Here is a tiny trained network, its code and every weight. The questions are about switching its units off for an input and a target symbol, where a switched-off unit gives its printed mean instead of its output.

import numpy as np


def w(rows, s, z=0):
    codes = np.array(rows[::2]) - 128.0
    scale = np.full(codes.shape[1], s)
    scale[-1] = z or s
    return codes * scale


def norm(h):
    return h / np.sqrt((h * h).mean(-1, keepdims=True) + 1e-5)


def softmax(a):
    e = np.exp(a - a.max(-1, keepdims=True))
    return e / e.sum(-1, keepdims=True)


def log_softmax(a):
    a = a - a.max(-1, keepdims=True)
    return a - np.log(np.exp(a).sum(-1, keepdims=True))


def net(x, mask):
    ids = ['ΘΛΠΣΩβεηξτ'.index(c) for c in x.split()]
    T = len(ids)
    res = E[ids] + P[:T]
    u = 0
    for l in range(2):
        r = norm(res)
        for j in range(3):
            rows = slice(3 * j, 3 * j + 3)
            q, k, v = (r @ M[l][rows].T for M in (Q, K, V))
            z = softmax(np.where(np.tri(T) > 0, q @ k.T / 3**0.5, -1e9)) @ v
            o = O[l][rows]
            res = res + np.where(mask[u + j], z, o[:, -1]) @ o[:, :-1]
        u += 3
    return log_softmax(norm(res)[-1] @ U[:, :-1].T + U[:, -1])


Q, K, V, O = {}, {}, {}, {}
E = w([
[87,98,138,145],'Θ',
[139,126,90,146],'Λ',
[149,105,150,169],'Π',
[99,149,165,124],'Σ',
[196,182,78,135],'Ω',
[83,106,2,148],'β',
[177,166,175,162],'ε',
[123,144,173,135],'η',
[85,153,104,105],'ξ',
[129,183,93,104],'τ',
],0.0085)
P = w([
[62,219,87,255],'0',
[99,168,103,188],'1',
[96,161,113,176],'2',
[104,141,119,163],'3',
[109,125,116,145],'4',
[120,120,119,131],'5',
[121,107,122,118],'6',
[128,97,121,102],'7',
[125,93,121,106],'8',
],0.003)
Q[0] = w([
[210,168,250,167],'0.h1',
[104,23,121,164],'0.h1',
[220,101,147,108],'0.h1',
[143,148,100,187],'0.h2',
[159,183,92,151],'0.h2',
[139,126,97,255],'0.h2',
[135,146,4,85],'0.h3',
[48,80,213,56],'0.h3',
[15,77,98,179],'0.h3',
],0.017)
K[0] = w([
[152,120,237,197],'0.h1',
[87,133,76,195],'0.h1',
[209,140,140,183],'0.h1',
[148,105,137,86],'0.h2',
[127,148,121,67],'0.h2',
[172,53,157,78],'0.h2',
[176,50,31,78],'0.h3',
[2,113,164,123],'0.h3',
[70,93,69,213],'0.h3',
],0.017)
V[0] = w([
[2,135,56,66],'0.h1',
[119,169,167,52],'0.h1',
[27,108,43,130],'0.h1',
[63,118,64,102],'0.h2',
[223,162,21,88],'0.h2',
[121,229,133,59],'0.h2',
[109,125,144,207],'0.h3',
[151,186,95,212],'0.h3',
[101,116,127,70],'0.h3',
],0.0048)
O[0] = w([
[15,143,114,63,220],'0.h1',
[123,241,98,133,60],'0.h1',
[27,61,134,70,252],'0.h1',
[54,121,122,75,178],'0.h2',
[201,168,94,11,149],'0.h2',
[121,251,109,164,88],'0.h2',
[188,86,158,106,181],'0.h3',
[213,111,116,2,220],'0.h3',
[106,160,128,187,91],'0.h3',
],0.0044,0.0047)
Q[1] = w([
[65,111,47,58],'1.h1',
[154,47,56,171],'1.h1',
[197,137,4,132],'1.h1',
[141,146,193,132],'1.h2',
[114,138,111,202],'1.h2',
[137,81,181,124],'1.h2',
[162,218,194,151],'1.h3',
[208,116,125,163],'1.h3',
[109,130,194,172],'1.h3',
],0.021)
K[1] = w([
[29,153,22,66],'1.h1',
[174,45,31,109],'1.h1',
[251,174,2,94],'1.h1',
[178,101,70,188],'1.h2',
[170,147,164,169],'1.h2',
[87,123,65,183],'1.h2',
[164,249,140,182],'1.h3',
[202,107,108,208],'1.h3',
[87,163,203,175],'1.h3',
],0.016)
V[1] = w([
[100,152,136,124],'1.h1',
[148,110,95,164],'1.h1',
[152,136,212,1],'1.h1',
[137,150,191,85],'1.h2',
[128,118,114,149],'1.h2',
[152,124,193,107],'1.h2',
[113,172,121,33],'1.h3',
[133,67,92,156],'1.h3',
[52,83,190,49],'1.h3',
],0.0077)
O[1] = w([
[153,115,98,147,133],'1.h1',
[127,123,161,89,111],'1.h1',
[23,186,87,240,170],'1.h1',
[151,163,167,157,118],'1.h2',
[125,103,123,109,122],'1.h2',
[168,143,183,109,103],'1.h2',
[188,73,241,120,195],'1.h3',
[100,199,136,129,164],'1.h3',
[255,176,197,134,254],'1.h3',
],0.0055,0.0061)
U = w([
[29,52,219,171,79],'Θ',
[232,103,167,52,121],'Λ',
[173,32,69,218,100],'Π',
[143,196,212,196,177],'Σ',
[188,184,20,116,122],'Ω',
[53,81,48,62,120],'β',
[208,157,77,198,133],'ε',
[58,158,88,209,254],'η',
[24,211,185,68,54],'ξ',
[120,255,116,96,127],'τ',
],0.0091,0.0044)

Each question gives the input, a string of symbols that net reads in full, and the target symbol t.
The units are the heads (3 rows each of Q, K, V and O). Each row of codes is followed by its name. A weight is (code - 128) times the scale printed after its matrix; where a second scale follows, it is the last column's (O and U).
mask holds one flag per head, layer by layer. A switched-off head (its flag False) gives its mean, the last column of its rows in O, instead of its output. The means were averaged over made-up inputs and are rounded, as every weight is.
A unit's drop is (log p(t) with every unit on - log p(t) with that unit switched off) / (log p(t) with every unit on - log p(t) with every unit switched off).
The circuit of an input: a set's keep is (log p(t) with only the set's units on - log p(t) with every unit switched off) / (log p(t) with every unit on - log p(t) with every unit switched off). Starting from all 6 units, units are removed one at a time, each time the one whose removal leaves the highest keep (on an exact tie, the one counted first), for as long as the keep stays at least 0.8.
circuit, biggest first: the units of the circuit, biggest drop first
unit that matters most: the unit with the biggest drop
heads that matter: for each layer, one digit per head in row order, 1 if its drop is at least 0.15 and else 0, layers parted by /
drop of u: that unit's drop, to one decimal
input Θ Λ β Σ, target Σ: circuit, biggest first	1.h3; 1.h1; 0.h1
input β Θ Ω Λ Π Λ Θ Λ Ω, target Ω: circuit, biggest first	1.h3; 0.h1; 0.h2
input Λ Λ Σ Λ Λ ε, target ε: circuit, biggest first	0.h1; 1.h3
input Λ Ω ξ Λ Θ β Λ Λ Ω, target Ω: circuit, biggest first	0.h1; 1.h3; 0.h2
input Θ Λ Λ η Σ, target Σ: unit that matters most	1.h1
input Λ Θ Λ, target Θ: circuit, biggest first	0.h2; 1.h1; 0.h3
input Ω Θ Λ Λ Θ β Λ τ, target τ: heads that matter	000 / 100
input Σ Λ Θ Λ, target Θ: heads that matter	110 / 100
input Λ Π Λ, target Π: circuit, biggest first	0.h2; 0.h3; 1.h1
input ε Λ Λ Λ η Λ, target η: circuit, biggest first	0.h2; 1.h1; 0.h3
input Σ β β ε Λ Λ η, target η: circuit, biggest first	0.h1; 1.h3
input β Λ Λ Π Λ Θ β η, target η: heads that matter	101 / 001
input Σ Λ Λ Λ ξ Λ, target ξ: circuit, biggest first	0.h1; 1.h1; 1.h3
input ε η β Λ Λ β, target Λ: unit that matters most	1.h3
input β β Λ Σ Θ Π, target Π: heads that matter	110 / 101
input Λ Λ Σ Λ, target Σ: drop of 1.h1	0.5
input β Λ Λ η β, target Λ: drop of 1.h3	0.7
input Λ β ε, target ε: drop of 0.h3	0.0
